Each row is followed by the grade that its hidden value falls in (each part has its own value, ranges and names)
-509  19  262  32  370  304  -204  -25  -99  -228  94  -447  264  -133  -124  -250  217  40  -7  -140  142  -136  -345  -87  344  423  89  95  -195  -16  405  -26  -67  -146  -343  28  166  52  -174  257  -16  -195  -150  45  177  -44  266  231  -136  145  -279  -253  -204  -15  228 : <54>
155  -8  -17  -248  240  -195  -46  -168  -168  16  15  169  145  491  130  223  -502  -207  176  373  -165  10  237  -39  -63  -114  -200  201  -150  4  -336  345  -87  -89  98  -94  2  220  135  -58  -252  -7  10  -114  -139  -170  618  2  -73  -25  -213  337  -256  -192  -440 : <72>
-350  -43  231  -19  207  -16  -161  -612  -60  -103  65  188  -411  123  -192  7  159  -246  54  -275  -221  184  -127  217  305  411  108  340  -361  60  -152  -120  57  -121  -491  -760  148  -21  -50  2  -373  249  -197  51  194  135  122  414  -463  -73  -287  219  -2  38  84 : <73>
277  -35  -153  75  42  47  202  90  -179  -243  24  128  201  -131  -453  142  308  71  -175  -358  221  243  -351  -146  -493  370  135  -7  349  -207  242  -172  -100  -282  -46  274  170  -156  199  163  74  162  157  -82  380  -253  -80  172  -144  -153  19  -113  -213  -309  89 : <59>
70  110  143  -108  37  57  283  -43  206  -33  38  -49  45  202  -118  376  294  -235  18  -90  -91  58  172  209  192  -16  -219  131  -105  137  15  -39  -196  -199  -140  -402  -56  267  51  -152  -351  151  141  -79  222  24  80  27  -111  35  5  146  -72  -188  -171 : <72>
-319  -148  34  194  103  156  -74  111  148  -187  152  -174  416  -35  -109  -302  328  -32  -100  -256  287  119  -432  20  70  316  29  -47  -134  158  326  15  -31  55  -10  228  166  220  -174  335  145  -73  131  -72  135  38  154  -1  -55  471  -143  -150  -49  -57  253 : <73>
143  144  -34  126  17  -116  46  -188  31  -242  -108  293  212  -154  -295  -9  335  -257  71  -342  -17  -122  -94  -71  -1  49  107  282  -21  -41  287  136  -230  -370  -422  -227  -28  -150  185  165  -300  84  283  -148  315  -181  -133  290  -202  -338  -251  -79  -48  -127  507 : <54>
-230  -346  -156  210  175  325  62  -264  -43  108  208  -166  424  279  197  -215  -158  33  -19  89  364  -68  32  -182  134  105  148  -168  385  5  258  51  136  131  -123  339  416  -66  -190  204  28  -242  -234  -32  127  -14  405  172  96  -133  -190  386  -288  -357  51 : <54>
-239  3  222  282  436  178  -247  -112  -62  21  111  169  343  323  -69  -122  144  25  225  -410  465  162  112  -186  308  465  -112  45  120  115  -308  -225  49  -345  -193  250  164  -258  228  459  203  32  -25  -157  -157  -20  275  197  95  222  -264  169  76  -62  151 : <50>
207  113  83  -6  221  51  190  -85  188  95  3  -154  383  286  -149  6  48  -220  216  192  121  -51  -30  234  141  -212  4  -181  -216  -16  309  359  52  -173  -104  -323  -218  301  -255  150  -390  214  309  35  173  220  139  224  -36  -137  -270  114  -248  -126  -123 : <73>
-481  -78  -268  197  393  244  193  -191  83  -267  -38  -57  264  -46  8  -52  -3  -294  165  63  128  -18  -43  -125  569  248  50  101  360  110  526  141  40  -207  -309  -161  -32  -47  -188  348  -2  -257  -399  -31  204  118  287  107  1  -214  -251  358  -256  -315  -83 : <60>
269  -50  -9  -126  91  17  373  -176  -244  189  234  -112  449  268  197  315  -465  -122  192  -125  396  -218  551  -196  116  -376  68  -359  97  -310  211  222  -98  128  260  167  145  18  508  256  -215  94  36  -41  -62  153  447  339  127  -298  -292  -148  -475  -165  -156 : <60>
-608  -28  99  122  654  291  -167  -108  30  184  84  -191  158  499  138  -98  39  -127  -142  -416  349  -62  43  -182  401  301  285  -272  -65  226  29  -174  304  -8  -232  286  273  14  55  532  233  -80  -362  181  214  139  19  81  -50  79  -108  -91  -375  -528  18 : <50>
-48  53  458  143  63  105  -109  -313  -134  -231  101  182  -109  -77  -9  -90  133  259  152  -86  318  -223  -101  148  151  372  -32  290  104  260  -190  -13  -45  -181  -283  -171  112  -503  125  29  -176  -89  -150  -234  -118  -295  435  342  149  206  -228  316  8  142  58 : <47>
-203  142  147  196  51  -283  100  -493  -13  -81  -5  281  93  206  109  -76  132  -390  109  -338  220  -193  100  -59  232  195  103  263  -104  313  -134  -83  61  -54  -61  -10  -240  74  149  261  -47  12  23  -38  -56  -127  129  84  -221  -201  -240  136  94  -83  275 : <73>
41  124  -236  -39  224  -235  340  -74  24  -214  43  112  -182  -95  -173  279  -143  -543  245  -286  5  102  307  -143  169  -48  3  180  -219  84  218  -117  -297  -403  -76  -389  -36  170  192  214  -66  8  112  -208  132  130  6  114  -241  -114  136  -199  49  -150  -73 : <47>
-230  149  49  70  588  408  -422  51  128  190  4  -350  245  536  42  -48  178  -25  272  24  -9  -87  202  -171  298  9  -100  -15  -132  299  -42  -366  -23  -141  -232  149  272  -226  38  275  -171  7  175  23  117  -57  -66  249  38  172  71  -126  -464  -378  -1 : <49>
199  -294  -256  -133  -285  -245  224  -70  36  130  -98  -190  285  239  400  192  -358  -101  5  580  -111  -312  123  -99  -433  -411  -19  18  286  226  204  276  11  520  532  490  44  76  -9  103  17  -255  168  -178  -270  -244  566  -271  81  -159  202  48  -498  -301  -170 : <49>
120  -400  186  8  -164  348  -156  -153  -112  134  -81  2  227  658  123  -196  347  -164  -466  151  21  -33  55  -147  -563  67  -149  -85  83  362  -112  3  92  180  180  578  99  -86  -181  80  -199  125  486  152  123  -468  266  -206  -144  -189  -1  269  -270  -273  319 : <47>
-232  142  -181  310  105  -115  -193  -219  206  -155  -29  182  202  -131  112  109  -88  125  304  237  55  -173  -268  -242  179  -38  40  352  505  173  -8  237  -158  2  -69  61  257  -269  -24  -54  64  -160  -206  -345  -31  -170  423  209  162  -203  -94  475  -349  -153  -30 : <72>
-45  491  341  -132  171  -292  244  -48  -6  -77  196  -445  302  -92  148  -203  -307  -359  353  268  18  -175  -203  -56  -160  62  -55  32  -26  -114  278  207  -169  -63  9  95  -223  647  -107  189  192  -405  255  -282  -144  -53  195  248  -174  -166  118  -135  -153  60  -362 : <50>
-5  242  304  -163  146  -184  352  -202  45  -59  160  -262  352  -288  -106  188  649  395  437  -484  18  157  -654  164  -101  106  -316  268  402  -565  579  -241  -469  -220  -369  -33  260  -154  -248  -299  -255  106  56  -449  624  -306  63  201  -134  -620  139  -119  -17  130  232 : <59>
-87  32  -235  263  -206  -381  -49  -615  79  -145  0  329  152  55  401  -329  35  -358  45  -152  -157  -431  -21  -143  -67  -229  308  430  269  324  242  275  -61  224  -96  129  209  65  28  194  -268  -177  -70  -218  47  -292  5  79  -72  -449  -57  321  -145  -382  415 : <46>
-203  141  102  -541  152  22  -256  224  -161  -280  -3  -41  105  -142  -102  -54  -158  -327  -170  -43  -60  235  -27  368  27  332  -83  114  40  215  90  329  277  -360  -36  -147  -261  524  115  563  155  -81  -17  132  -42  -151  149  -277  33  102  -99  -172  -135  -323  -300 : <47>
111  -191  152  11  148  214  -186  -474  -47  184  134  -109  115  696  404  -24  -204  251  225  422  -149  -243  338  16  383  -236  -274  128  144  192  -89  277  -76  180  8  -89  131  -190  -232  91  -473  352  -52  -167  -102  -215  499  -12  335  -169  -427  338  -317  67  -117 : <59>
183  154  362  -139  405  -93  -31  31  69  122  -25  -245  456  133  82  34  294  218  308  -247  201  7  -255  197  -130  54  -107  -115  241  -57  142  94  101  -290  30  193  154  8  -33  280  -110  111  -31  -191  8  9  173  139  167  -168  73  12  -94  -137  -37 : <61>
220  -56  -84  -48  179  -61  490  -227  -103  -23  48  -100  -49  89  120  -152  79  78  46  -28  -230  -237  -432  44  -270  68  129  226  368  -59  672  -86  -445  0  -9  74  222  -30  -319  -58  -372  -92  -130  -403  657  -495  -373  4  -57  -414  76  -58  -252  -89  55 : <61>
-8  89  -89  264  -240  -225  222  -337  206  -23  -5  357  -61  -32  -13  18  303  -262  -208  -102  -44  -181  -143  185  -45  -59  293  213  157  323  178  251  -177  121  95  -248  14  226  -200  -73  -288  226  19  -226  147  -87  -37  -144  -56  -328  -89  379  -88  -61  155 : <49>
-213  -87  -7  7  92  218  -197  68  -174  45  168  -213  319  -201  28  -178  -46  74  -40  -40  241  -244  170  -201  138  23  164  -47  -109  4  320  162  -201  -6  -69  280  324  -71  -27  328  63  -112  61  -134  -44  -107  369  -68  187  -78  -190  -398  -87  49  380 : <72>
179  -171  -156  -241  121  -36  623  -128  102  -42  -39  -380  30  313  360  354  -207  -412  91  296  -170  6  202  -168  -201  -141  -224  -83  473  183  301  -136  -94  26  304  58  19  189  -51  -6  -89  -178  -37  -153  142  -67  151  78  -227  -450  389  237  -380  -340  -422 : <72>
-107  66  30  -135  184  -64  -287  -378  6  115  76  213  -186  161  224  184  96  345  -98  -33  -464  -84  -170  -86  -3  222  -133  407  311  37  -366  -63  -216  -61  -618  -120  534  -434  75  -290  -152  127  -326  -309  517  -619  -21  109  -90  -445  -83  234  -251  -194  212 : <49>
163  -262  -50  -263  -188  82  283  -153  -98  345  58  -472  422  -16  138  146  19  116  28  209  -93  -177  -22  138  -24  -7  -174  77  449  -240  308  -115  -146  12  191  254  208  155  -35  -9  -361  -18  -135  -58  241  -200  203  109  -56  -327  -59  38  -386  -124  113 : <50>
116  203  123  -6  -131  -139  318  -362  143  -245  143  -8  58  87  119  262  5  -144  97  194  -29  -258  141  59  218  -130  -72  75  -215  208  108  192  -166  272  -165  -486  -256  43  22  -225  -250  123  288  -151  98  -153  262  141  -91  -243  -311  -8  -111  168  9 : <60>
-10  83  -150  -354  -84  -106  -187  11  -65  152  27  -277  49  16  -160  355  -306  -252  71  331  -129  9  238  -219  -175  -289  -156  158  -287  -150  -276  -33  -78  -265  -162  38  129  145  220  -47  -98  38  310  185  48  -84  477  360  -449  -151  211  -169  -562  -456  -151 : <73>
-157  129  364  -38  15  202  -347  -433  -227  -30  327  -192  81  100  240  -440  67  194  7  -28  144  -306  -24  227  196  412  -69  205  -18  295  -116  -178  210  65  -367  120  107  -42  16  196  -158  -169  -104  59  117  -488  140  166  145  192  -227  73  -60  -141  165 : <47>
-259  115  183  256  -124  -97  -23  -397  13  66  181  358  -90  224  101  -336  26  -625  73  -259  108  -31  266  23  2  174  183  163  -167  364  -245  -157  -175  188  109  -91  56  166  275  315  -104  -28  304  -236  -324  73  -58  283  -262  175  -28  165  -22  121  83 : <54>
-214  56  -120  60  149  -69  -346  129  -12  164  -34  -189  205  -92  -105  -194  134  14  -30  2  289  -231  -28  30  136  -7  102  209  -215  317  -39  25  63  -486  44  380  81  198  -262  402  -17  64  -100  98  -75  -123  370  -226  57  191  100  -65  -117  -388  177 : <46>
871  -49  -23  -120  -53  -428  45  115  -106  -268  44  200  9  -111  -498  270  18  204  -132  -174  -151  139  -436  251  -545  167  -200  89  -496  -158  124  375  -7  -227  -47  -150  -87  254  169  120  -83  271  376  -154  363  -260  163  -236  93  497  -185  -372  170  -85  97 : <54>
-341  -45  203  41  515  -112  -170  -77  14  170  -58  126  312  367  293  -41  74  41  99  -364  207  -179  137  53  341  348  77  124  0  296  -322  -26  147  -150  -115  256  237  -102  280  453  90  -192  -500  -193  -256  -30  298  -101  138  302  -163  112  53  -262  72 : <50>
-300  -266  205  13  124  156  70  -675  -82  60  50  -211  179  307  438  45  20  323  239  79  276  -276  18  -11  500  95  -275  229  637  125  114  -126  175  10  -243  150  84  -513  -258  37  -181  -80  -454  -48  165  -397  643  95  131  -551  -260  522  -272  -146  175 : <50>
-53  -142  120  -14  -294  -102  -155  -325  102  57  139  -179  512  16  126  -269  39  596  196  189  105  -309  -594  303  272  0  149  484  225  31  70  157  -55  170  -19  71  139  126  -337  -99  -287  106  -78  -141  146  -398  113  228  100  16  -594  -25  -121  104  386 : <47>
161  -98  -20  -290  116  -55  -436  -328  -178  352  92  -33  278  442  293  107  -436  126  323  111  -197  8  288  111  -13  -133  -140  100  325  -74  -212  101  281  170  61  176  322  -42  359  357  -153  38  -59  -51  -163  -136  294  111  270  -137  -140  87  -418  -379  -154 : <54>
-266  276  517  231  361  71  -533  -244  177  395  115  -123  412  321  268  -347  414  108  132  -293  179  -193  5  163  61  244  223  -276  -100  234  -195  141  500  244  -331  295  297  7  74  573  153  -13  -36  -29  -291  237  111  106  307  90  -37  30  16  -249  181 : <61>
479  -225  -133  -247  -76  -278  223  129  -36  102  8  -8  390  7  -250  294  -167  231  113  24  98  119  -242  241  -195  2  -121  114  0  -263  18  181  -2  -259  134  79  17  225  133  115  -99  134  65  -103  164  -102  279  20  14  237  -205  -153  -82  -205  -47 : <73>
382  -165  -266  19  494  251  258  397  29  -31  -9  -21  606  227  -394  280  -52  -312  292  -103  66  400  326  -332  -73  9  -142  -384  -182  -367  352  110  -271  -322  -103  -66  154  -65  343  405  -3  86  514  -215  85  392  94  280  -37  86  -192  -355  -89  -72  -17 : <46>
96  48  -51  -296  110  -128  -290  46  206  296  418  -288  37  215  198  66  -168  50  67  -29  82  203  289  420  36  -180  -129  -161  -386  334  -345  -103  139  1  93  -184  451  517  -81  57  -80  213  95  -104  -94  137  214  -103  128  458  287  -45  42  -234  -261 : <49>
36  227  -94  253  92  -11  451  116  257  -422  -10  -130  266  -380  -108  236  368  -72  25  71  223  -264  -137  -296  27  111  -61  2  47  189  400  0  -340  -178  -348  -42  -75  -267  -39  -160  110  -241  192  -295  287  -221  224  133  -94  -190  68  -45  -44  -28  224 : <46>
-108  331  536  -387  382  -55  -48  99  92  203  44  -331  295  158  194  9  118  -71  -88  7  163  4  -119  508  19  336  -12  -245  80  204  -313  234  404  -307  50  -35  -79  588  -2  284  -14  69  -355  87  -180  152  222  82  -2  52  34  275  -160  -257  -519 : <59>
40  6  61  -167  -166  -373  308  -39  141  -331  -277  67  -114  -453  -225  405  202  -193  9  2  -141  -406  -256  -7  -24  -81  -56  560  -441  112  214  110  -428  -305  -334  -374  -101  -134  93  -392  -321  -342  130  -187  368  -344  319  131  -433  -67  18  -208  13  -30  463 : <73>
185  386  -115  210  38  -264  85  -109  568  210  251  87  317  41  -23  239  397  -92  321  -114  -98  226  21  176  -47  -157  -164  -41  -8  18  -160  -29  -165  -16  -373  -338  335  222  3  -228  -111  199  326  -412  154  229  -54  220  -22  -48  266  328  88  -182  -58 : <49>
27  -42  -413  33  -13  -272  306  212  147  1  46  -53  273  -407  -81  258  -70  70  -77  -6  76  -205  -81  -142  100  142  234  142  -21  42  74  -47  -353  -140  2  63  245  104  171  5  165  -113  -189  -324  148  -103  27  23  -114  92  -90  -345  -2  -37  265 : <54>
-431  196  222  101  199  27  -6  -183  103  -176  130  -358  142  -66  153  -220  289  153  274  -108  280  -100  -462  446  452  395  -1  256  333  482  357  -270  132  88  317  36  -141  278  -372  279  -9  -98  -331  -123  -53  -115  93  -173  265  282  -14  136  -92  9  -218 : <72>
22  -192  -323  -134  126  -188  424  -67  84  370  135  129  504  596  101  160  216  -164  303  -431  76  217  382  156  72  -191  -4  159  -80  -83  -77  -503  -362  -11  109  102  324  124  193  16  -426  213  132  -261  104  9  -125  5  -261  40  62  -111  -8  -300  35 : <47>
-168  -34  -163  -61  112  -237  201  70  197  -145  47  -53  204  17  112  -51  -150  -546  -60  331  76  123  -64  98  -327  -214  12  -160  -197  230  376  558  11  115  170  -53  7  598  -505  31  100  -313  203  -196  -153  171  711  -412  -98  -86  300  370  -38  -212  -343 : <49>
-82  283  129  -194  347  -204  -84  10  16  287  46  98  -161  144  -68  185  -448  -261  274  90  -183  -127  324  161  325  74  1  301  -409  59  -399  126  -95  -400  -307  -351  36  347  312  209  -52  -214  -178  -182  -95  97  120  111  1  373  -31  -43  -39  -266  -388 : <49>
-58  7  539  -387  -57  -287  -53  -307  -2  475  -50  53  21  206  122  -36  224  95  121  -6  -309  -167  -98  577  -109  195  28  330  -329  -27  -434  -12  -19  53  -318  -271  115  -11  101  -36  -423  76  -32  -184  -101  -143  90  212  -302  22  -117  -67  19  126  139 : <49>
-120  -270  -35  390  129  280  -79  -100  -188  -313  235  270  197  -185  -583  -238  -74  -188  -23  -296  241  309  -110  -346  261  763  47  81  -364  -265  48  18  -164  -285  -512  -176  127  -50  264  429  271  -69  207  -109  153  144  166  439  -207  493  -700  -214  298  257  467 : <54>
-186  -167  -97  -104  -365  -404  749  -247  35  -93  -117  54  133  -265  355  3  129  -341  -225  -63  218  -364  -304  280  -325  -76  440  130  514  314  581  136  -114  375  602  190  -54  258  -186  -40  -170  -305  -284  -229  3  -204  187  -224  -219  -524  197  244  -240  -113  41 : <60>
-314  -344  237  -186  355  39  -345  -260  52  167  -132  265  76  434  98  -189  458  -20  -188  -511  -240  262  -396  261  -56  562  -75  313  56  174  -299  -139  183  -226  -366  42  447  -15  -25  156  -207  -18  -357  -30  426  -231  -126  -24  -268  73  -98  312  131  -354  390 : <61>
-24  129  89  47  453  97  -588  -34  -79  -228  64  -5  429  -13  -165  -18  -22  259  222  -70  111  75  -326  -86  189  179  -150  156  47  -95  45  381  101  -367  -270  22  257  -6  -11  175  -47  17  -101  -36  143  -120  504  142  272  65  -391  195  -141  -210  71 : <60>
-300  -94  122  162  141  356  -168  -569  -44  -113  -15  43  104  258  68  -70  205  55  342  -173  134  -159  -48  86  479  42  -75  290  431  160  392  -151  95  101  -272  -120  79  -554  13  212  -416  -53  -76  17  270  -216  159  302  168  -236  -298  303  -463  -241  204 : <73>
397  16  -52  86  -200  45  160  -482  -86  45  410  -97  179  91  -101  182  -348  99  451  154  168  22  332  169  435  -258  -220  -92  5  -241  310  206  -42  206  36  -441  -163  55  49  225  -300  489  362  -107  -2  158  373  251  322  -112  -543  -79  -214  264  -112 : <49>
-238  -135  227  -93  -104  317  -302  -243  150  432  193  -164  230  166  199  -67  506  319  -346  -89  264  -154  -95  334  -56  73  -16  -135  71  233  -222  -132  253  156  -356  235  543  -151  -198  -248  -270  12  -102  153  434  -285  269  17  36  -103  95  371  -218  -418  373 : <61>
-159  195  168  -58  -163  7  -291  -358  -143  140  36  239  -75  -214  -99  -37  -217  -277  -123  180  66  -70  134  -114  -98  204  181  39  173  -6  -356  297  211  -192  -392  -114  -27  -107  210  250  161  73  116  91  -64  -102  261  423  -216  -620  -220  200  -273  -94  148 : <73>
162  -55  -412  22  354  48  442  -115  -58  -77  179  -181  184  444  -69  470  -219  -29  296  -103  195  247  71  -344  127  -207  -249  -34  343  -195  349  -304  -236  -163  192  152  95  13  -18  3  -84  241  44  -74  498  -114  175  83  -48  -288  50  45  -516  -437  -383 : <60>
342  -11  253  -53  259  2  -208  37  -92  157  -1  216  13  426  140  -54  -193  -19  -64  68  -31  -45  132  -279  -488  101  -130  -43  60  179  -422  204  -70  -250  -99  357  248  -187  210  241  151  -32  250  -286  -8  -369  116  52  89  -52  70  67  -61  -165  19 : <72>
241  103  -582  323  203  -191  233  -364  133  -392  96  380  289  -222  -374  199  -51  64  624  -62  -137  95  -95  -101  633  -23  60  390  59  -316  419  170  -472  -278  -493  -828  7  -343  92  55  -420  453  43  -413  351  92  -85  557  -41  -281  -749  -52  -60  245  240 : <46>
-256  165  138  41  183  -554  -331  -446  181  16  191  317  -189  -32  113  -127  29  -151  14  -549  173  -205  -153  228  213  143  267  280  -857  388  -486  -11  154  -94  -448  -359  335  229  132  -48  -112  -111  -216  -58  185  -7  139  208  -301  382  -75  9  367  -193  451 : <73>
277  -92  269  -79  495  -99  42  -1  -49  300  -20  131  -481  465  184  -30  -191  16  -261  -95  106  -67  -45  -50  -489  290  124  -203  -19  444  -476  -89  82  -354  52  206  312  -173  -12  254  166  85  -193  -245  152  -259  -126  26  -68  47  325  114  -69  -204  -157 : <49>
-23  69  29  220  -363  -149  -608  -330  -125  -60  54  286  230  -139  -8  -182  -169  451  53  420  -241  -204  -451  -42  -31  206  -1  659  511  24  -247  535  -4  138  -39  279  95  11  -38  134  105  71  -85  -230  -193  -532  448  -88  377  -24  -519  324  -223  -15  109 : <47>
-61  61  -196  -82  167  -236  480  -83  288  -119  270  -13  345  65  -121  301  39  -183  292  -350  -3  383  -221  60  203  -165  -100  81  -42  -371  409  98  -373  -79  -207  -400  200  516  -120  -181  -124  111  108  -309  499  215  27  137  -232  -153  -87  -42  9  -141  -129 : <72>
-258  23  254  -43  315  170  -608  -181  -158  114  192  212  199  197  207  -717  -31  -9  69  -130  59  48  -115  412  73  510  119  148  84  386  -148  105  204  -30  -83  60  276  136  -82  520  -66  -160  -124  -198  -145  -230  -64  -73  298  298  -274  226  138  15  104 : <46>
-43  179  277  -423  113  -272  -97  -381  -39  119  15  6  -94  253  266  182  -126  -269  126  -63  -262  -136  282  302  112  -20  -51  194  -200  203  -229  40  110  43  -139  -390  -35  175  239  78  -292  38  -17  -46  -61  -126  129  75  -171  -266  -63  -34  -120  -109  -61 : <54>
-478  36  409  56  92  25  -222  -389  113  72  -146  -122  210  222  320  -311  227  -124  102  67  310  -457  -90  252  344  27  216  189  14  585  -12  119  298  61  57  53  -142  -10  -278  250  -249  -119  -154  112  -253  -82  365  93  -15  -153  -193  310  -189  -103  210 : <60>
257  166  -42  -157  -102  -347  -203  -123  -140  -132  265  381  -457  -44  -186  47  -573  -440  -10  -62  -16  181  217  -40  -125  36  -163  259  -512  247  -428  133  -189  -331  107  -296  -92  463  243  181  118  155  428  -161  47  -209  102  -34  -132  266  -33  -177  168  70  -66 : <72>
-154  306  283  21  70  30  -139  -207  70  -313  118  -385  195  -142  -52  -221  -328  55  458  310  145  -336  -390  192  778  266  -158  517  30  260  153  116  78  -315  -79  -241  -487  470  -113  297  -45  -239  -101  43  84  -202  70  366  167  430  -553  -50  -148  21  -132 : <47>
84  176  54  -402  238  -55  90  153  -82  -32  133  -131  -148  74  -52  203  -290  -394  -21  173  -74  147  271  87  -261  135  -130  -73  -331  147  -209  -79  -50  -241  -114  -226  42  273  201  27  26  -179  196  -74  6  -72  207  106  -266  145  299  -80  -154  -233  -454 : <73>
-499  351  498  -240  360  -226  131  -182  -57  -290  -33  -82  -203  -132  394  -343  81  -541  -175  -353  -39  -347  -202  20  -171  529  274  155  -24  422  67  -17  136  -165  -433  51  1  202  204  352  223  -701  -377  -108  78  -275  -153  207  -395  -140  323  -53  -13  -369  -32 : <47>
-4  -297  47  -272  -110  -63  443  -270  124  98  -73  -447  435  188  268  161  -177  -29  282  386  71  -155  -164  284  53  -258  69  -104  326  -72  514  239  182  435  345  -41  -119  153  -170  139  -262  -75  -38  -3  -88  178  413  241  -77  -311  -160  25  -514  -81  -225 : <59>
